Here is a tiny trained network, its code and every weight. The questions are about switching its units off for an input and a target symbol, where a switched-off unit gives its printed mean instead of its output.

import numpy as np


def w(rows, s, z=0):
    codes = np.array(rows[::2]) - 128.0
    scale = np.full(codes.shape[1], s)
    scale[-1] = z or s
    return codes * scale


def f(y):
    return y / 2 * (1 + np.tanh(0.7978845608 * (y + 0.044715 * y**3)))


def softmax(a):
    e = np.exp(a - a.max(-1, keepdims=True))
    return e / e.sum(-1, keepdims=True)


def log_softmax(a):
    a = a - a.max(-1, keepdims=True)
    return a - np.log(np.exp(a).sum(-1, keepdims=True))


def net(x, mask):
    ids = ['ΘΛΞζμσ'.index(c) for c in x.split()]
    T = len(ids)
    res = E[ids] + P[:T]
    q, k, v = (res @ M[0].T for M in (Q, K, V))
    z = softmax(np.where(np.tri(T) > 0, q @ k.T / 2**0.5, -1e9)) @ v
    res = res + np.where(mask[0], z, O[0][:, -1]) @ O[0][:, :-1]
    y = f(res @ A[0][:, :-1].T + A[0][:, -1])
    res = res + np.where(mask[1:13], y, B[0][:, -1]) @ B[0][:, :-1]
    return log_softmax(res[-1] @ U[:, :-1].T + U[:, -1])


Q, K, V, O, A, B = {}, {}, {}, {}, {}, {}
E = w([
[64,114,87,130,195,221],'Θ',
[72,183,181,219,99,117],'Λ',
[178,125,140,124,113,113],'Ξ',
[65,165,34,103,102,169],'ζ',
[61,252,176,55,55,156],'μ',
[226,178,94,71,114,208],'σ',
],0.012)
P = w([
[117,132,156,206,65,108],'0',
[170,81,94,46,81,87],'1',
[235,213,129,161,162,75],'2',
[118,132,171,235,81,171],'3',
[145,78,109,47,82,107],'4',
[129,192,35,124,220,107],'5',
[122,131,192,231,92,198],'6',
[133,86,123,40,84,103],'7',
[93,178,53,165,159,53],'8',
[119,123,184,232,81,210],'9',
[128,118,125,1,98,120],'10',
],0.0093)
Q[0] = w([
[162,157,132,158,138,85],'head 0',
[116,104,174,188,68,247],'head 0',
],0.013)
K[0] = w([
[188,150,196,192,41,40],'head 0',
[68,241,203,69,84,254],'head 0',
],0.0067)
V[0] = w([
[101,253,79,47,124,163],'head 0',
[153,203,153,70,6,61],'head 0',
],0.0064)
O[0] = w([
[136,61,2,78,83,251,202],'head 0',
[85,222,149,19,151,240,255],'head 0',
],0.0069,0.0041)
A[0] = w([
[59,126,146,168,137,169,145],'neuron 0',
[96,155,133,165,73,133,98],'neuron 1',
[76,118,96,235,113,189,81],'neuron 2',
[115,98,109,119,46,210,163],'neuron 3',
[120,159,123,208,235,28,71],'neuron 4',
[180,180,254,176,73,112,253],'neuron 5',
[78,100,54,87,71,105,199],'neuron 6',
[193,78,144,77,145,90,73],'neuron 7',
[165,134,194,157,133,201,169],'neuron 8',
[53,143,230,169,126,107,17],'neuron 9',
[110,97,122,96,94,170,108],'neuron 10',
[118,124,157,119,141,131,154],'neuron 11',
],0.0096,0.0039)
B[0] = w([
[138,98,164,103,154,116,200],'neuron 0',
[119,81,148,94,119,150,180],'neuron 1',
[174,119,175,139,124,99,203],'neuron 2',
[149,128,134,149,91,105,252],'neuron 3',
[253,199,192,188,48,80,159],'neuron 4',
[53,86,27,104,151,131,255],'neuron 5',
[131,171,161,158,113,71,191],'neuron 6',
[113,48,226,9,75,157,123],'neuron 7',
[172,113,65,157,154,158,200],'neuron 8',
[174,67,171,4,126,115,177],'neuron 9',
[157,137,171,120,61,164,176],'neuron 10',
[123,106,136,89,154,111,136],'neuron 11',
],0.0077)
U = w([
[180,140,158,179,172,108,152],'Θ',
[71,138,3,120,192,172,251],'Λ',
[129,47,173,19,161,120,169],'Ξ',
[163,187,33,130,116,118,129],'ζ',
[141,188,189,127,64,81,59],'μ',
[177,122,156,88,87,229,16],'σ',
],0.0066,0.0025)

Each question gives the input, a string of symbols that net reads in full, and the target symbol t.
The units are the heads (2 rows each of Q, K, V and O) and the neurons (one row each of A and B). Each row of codes is followed by its name. A weight is (code - 128) times the scale printed after its matrix; where a second scale follows, it is the last column's (O, A, B and U).
mask holds one flag per unit, heads first, then neurons. A switched-off unit (its flag False) gives its mean, the last column of its rows in O or B, instead of its output. The means were averaged over made-up inputs and are rounded, as every weight is.
A unit's drop is (log p(t) with every unit on - log p(t) with that unit switched off) / (log p(t) with every unit on - log p(t) with every unit switched off).
The circuit of an input: a set's keep is (log p(t) with only the set's units on - log p(t) with every unit switched off) / (log p(t) with every unit on - log p(t) with every unit switched off). Starting from the 12 units with the biggest drops (on a tie, the unit counted first), units are removed one at a time, each time the one whose removal leaves the highest keep (on an exact tie, the one counted first), for as long as the keep stays at least 0.8.
circuit, biggest first: the units of the circuit, biggest drop first
most important unit: the unit with the biggest drop
top k neurons: the k neurons with the biggest drops, biggest first
drop when u is switched off: that unit's drop, to one decimal
input Λ Ξ Λ Θ Λ Λ σ Θ μ Ξ ζ, target μ: most important unit	neuron 6
input Λ Λ μ Ξ μ Λ ζ, target σ: circuit, biggest first	(head 0; neuron 10)
input Θ Ξ Λ ζ Λ μ Λ Ξ ζ Λ, target σ: circuit, biggest first	(head 0; neuron 10)
input Λ Ξ Ξ Λ Λ σ Θ μ Ξ Θ, target σ: top 2 neurons	(neuron 10; neuron 5)
input Ξ Λ Ξ Λ Ξ σ Θ Ξ Θ Λ, target Ξ: circuit, biggest first	(neuron 9; neuron 5; head 0)
input μ Ξ σ, target Λ: top 2 neurons	(neuron 4; neuron 2)
input Ξ Θ σ Ξ ζ Λ, target μ: top 3 neurons	(neuron 4; neuron 8; neuron 5)
input μ Θ Λ ζ, target σ: top 2 neurons	(neuron 10; neuron 5)
input Λ Ξ Λ Λ, target Ξ: drop when neuron 9 is switched off	0.6
input Θ Ξ Λ, target Λ: drop when neuron 2 is switched off	0.1
input Θ Θ Λ Θ, target Θ: drop when neuron 5 is switched off	0.1
input Ξ Λ Λ Λ σ Θ Ξ, target Λ: drop when head 0 is switched off	0.1
